Below is a small trained network, with its code and all its weights. Each question gives an input and a class and asks what happens when units are switched off, that is, made to give their printed mean instead of their output.

import numpy as np


def w(rows, s, z=0):
    codes = np.array(rows[::2]) - 128.0
    scale = np.full(codes.shape[1], s)
    scale[-1] = z or s
    return codes * scale


def f(y):
    return y / 2 * (1 + np.tanh(0.7978845608 * (y + 0.044715 * y**3)))


def log_softmax(a):
    a = a - a.max(-1, keepdims=True)
    return a - np.log(np.exp(a).sum(-1, keepdims=True))


def net(x, mask):
    res = np.array(x, float).reshape(1, 3) / 4 @ E
    y = f(res @ A[0][:, :-1].T + A[0][:, -1])
    res = res + np.where(mask, y, B[0][:, -1]) @ B[0][:, :-1]
    return log_softmax(res[-1] @ U[:, :-1].T + U[:, -1])


A, B = {}, {}
E = w([
[136,116,247,184,209,165,104,49],'x0',
[116,109,45,67,184,225,156,246],'x1',
[124,91,227,89,3,152,88,189],'x2',
],0.0065)
A[0] = w([
[125,123,196,128,49,118,118,142,184],'neuron 1',
[129,150,167,103,128,152,138,91,12],'neuron 2',
[145,121,219,136,173,151,121,123,72],'neuron 3',
[141,127,96,121,172,132,120,144,254],'neuron 4',
[123,130,113,155,176,147,121,110,154],'neuron 5',
[133,113,113,130,158,126,122,113,52],'neuron 6',
[129,137,190,159,84,68,115,12,177],'neuron 7',
[132,141,106,129,115,150,123,113,184],'neuron 8',
[109,148,138,143,113,135,123,125,73],'neuron 9',
[127,131,157,129,191,165,122,157,125],'neuron 10',
[117,120,101,163,120,111,100,137,133],'neuron 11',
[137,122,120,132,136,132,147,105,98],'neuron 12',
[124,142,97,151,90,65,137,69,8],'neuron 13',
[131,149,135,148,199,118,149,117,236],'neuron 14',
[129,122,27,110,176,146,135,165,242],'neuron 15',
[125,123,138,154,148,114,93,136,14],'neuron 16',
[130,147,27,127,78,52,128,94,179],'neuron 17',
[129,118,105,93,26,156,122,251,125],'neuron 18',
[137,149,51,130,99,85,143,146,48],'neuron 19',
],0.017,0.0028)
B[0] = w([
[101,134,182,99,114,130,85,57,213],'neuron 1',
[138,160,115,150,89,144,106,115,141],'neuron 2',
[4,137,125,120,101,114,123,109,186],'neuron 3',
[86,135,103,98,162,143,164,105,167],'neuron 4',
[126,137,116,128,97,112,89,73,159],'neuron 5',
[163,136,148,215,75,120,134,73,134],'neuron 6',
[197,121,211,63,110,131,155,211,248],'neuron 7',
[103,112,116,74,160,102,103,155,134],'neuron 8',
[176,145,132,176,98,133,101,122,129],'neuron 9',
[116,123,92,162,136,116,117,86,161],'neuron 10',
[116,96,116,88,155,148,120,143,131],'neuron 11',
[167,130,136,178,82,132,121,94,131],'neuron 12',
[191,129,121,128,148,126,131,51,161],'neuron 13',
[84,120,179,67,148,146,86,69,177],'neuron 14',
[83,131,53,161,154,118,119,118,212],'neuron 15',
[155,140,125,182,74,147,137,111,129],'neuron 16',
[148,137,43,108,219,128,139,128,185],'neuron 17',
[73,136,199,132,40,126,133,233,228],'neuron 18',
[99,115,113,187,89,146,130,154,165],'neuron 19',
],0.025,0.016)
U = w([
[115,145,239,78,33,116,133,178,176],'0',
[216,163,147,254,69,125,178,111,4],'1',
[89,150,76,134,170,125,122,62,199],'2',
[50,165,83,160,101,130,161,221,150],'3',
[223,121,164,79,154,108,172,137,72],'4',
],0.0066,0.0027)

Each question gives the input, the list of numbers given to net, and the class t.
The units are the neurons (one row each of A and B). Each row of codes is followed by its name. A weight is (code - 128) times the scale printed after its matrix; where a second scale follows, it is the last column's (A, B and U).
mask holds one flag per neuron, in row order. A switched-off neuron (its flag False) gives its mean, the last column of its row in B, instead of its output. The means were averaged over made-up inputs and are rounded, as every weight is.
A unit's drop is (log p(t) with every unit on - log p(t) with that unit switched off) / (log p(t) with every unit on - log p(t) with every unit switched off).
The circuit of an input: a set's keep is (log p(t) with only the set's units on - log p(t) with every unit switched off) / (log p(t) with every unit on - log p(t) with every unit switched off). Starting from the 12 units with the biggest drops (on a tie, the unit counted first), units are removed one at a time, each time the one whose removal leaves the highest keep (on an exact tie, the one counted first), for as long as the keep stays at least 0.8.
units of the circuit, in order: the units of the circuit, biggest drop first
most important unit: the unit with the biggest drop
top k neurons: the k neurons with the biggest drops, biggest first
drop when u is switched off: that unit's drop, to one decimal
input [0,-5,-8], class 4: most important unit => neuron 7
input [-1,-4,-8], class 2: top 4 neurons => (neuron 18; neuron 17; neuron 14; neuron 5)
input [-1,-2,-3], class 4: units of the circuit, in order => (neuron 3; neuron 18)
input [3,-6,-7], class 4: units of the circuit, in order => (neuron 18; neuron 13; neuron 7)
input [-3,-1,-1], class 3: top 2 neurons => (neuron 1; neuron 14)
input [4,2,0], class 2: top 2 neurons => (neuron 7; neuron 18)
input [1,-2,-5], class 4: top 2 neurons => (neuron 18; neuron 3)
input [-8,-6,0], class 4: top 2 neurons => (neuron 17; neuron 13)
input [0,-7,0], class 4: top 2 neurons => (neuron 18; neuron 13)
input [5,1,-4], class 2: top 2 neurons => (neuron 18; neuron 7)
input [4,8,4], class 3: drop when neuron 7 is switched off => 0.3
input [-8,-4,-8], class 2: drop when neuron 10 is switched off => 0.0
input [4,0,-7], class 2: drop when neuron 18 is switched off => 0.1
input [-6,8,3], class 3: top neuron => (neuron 15)
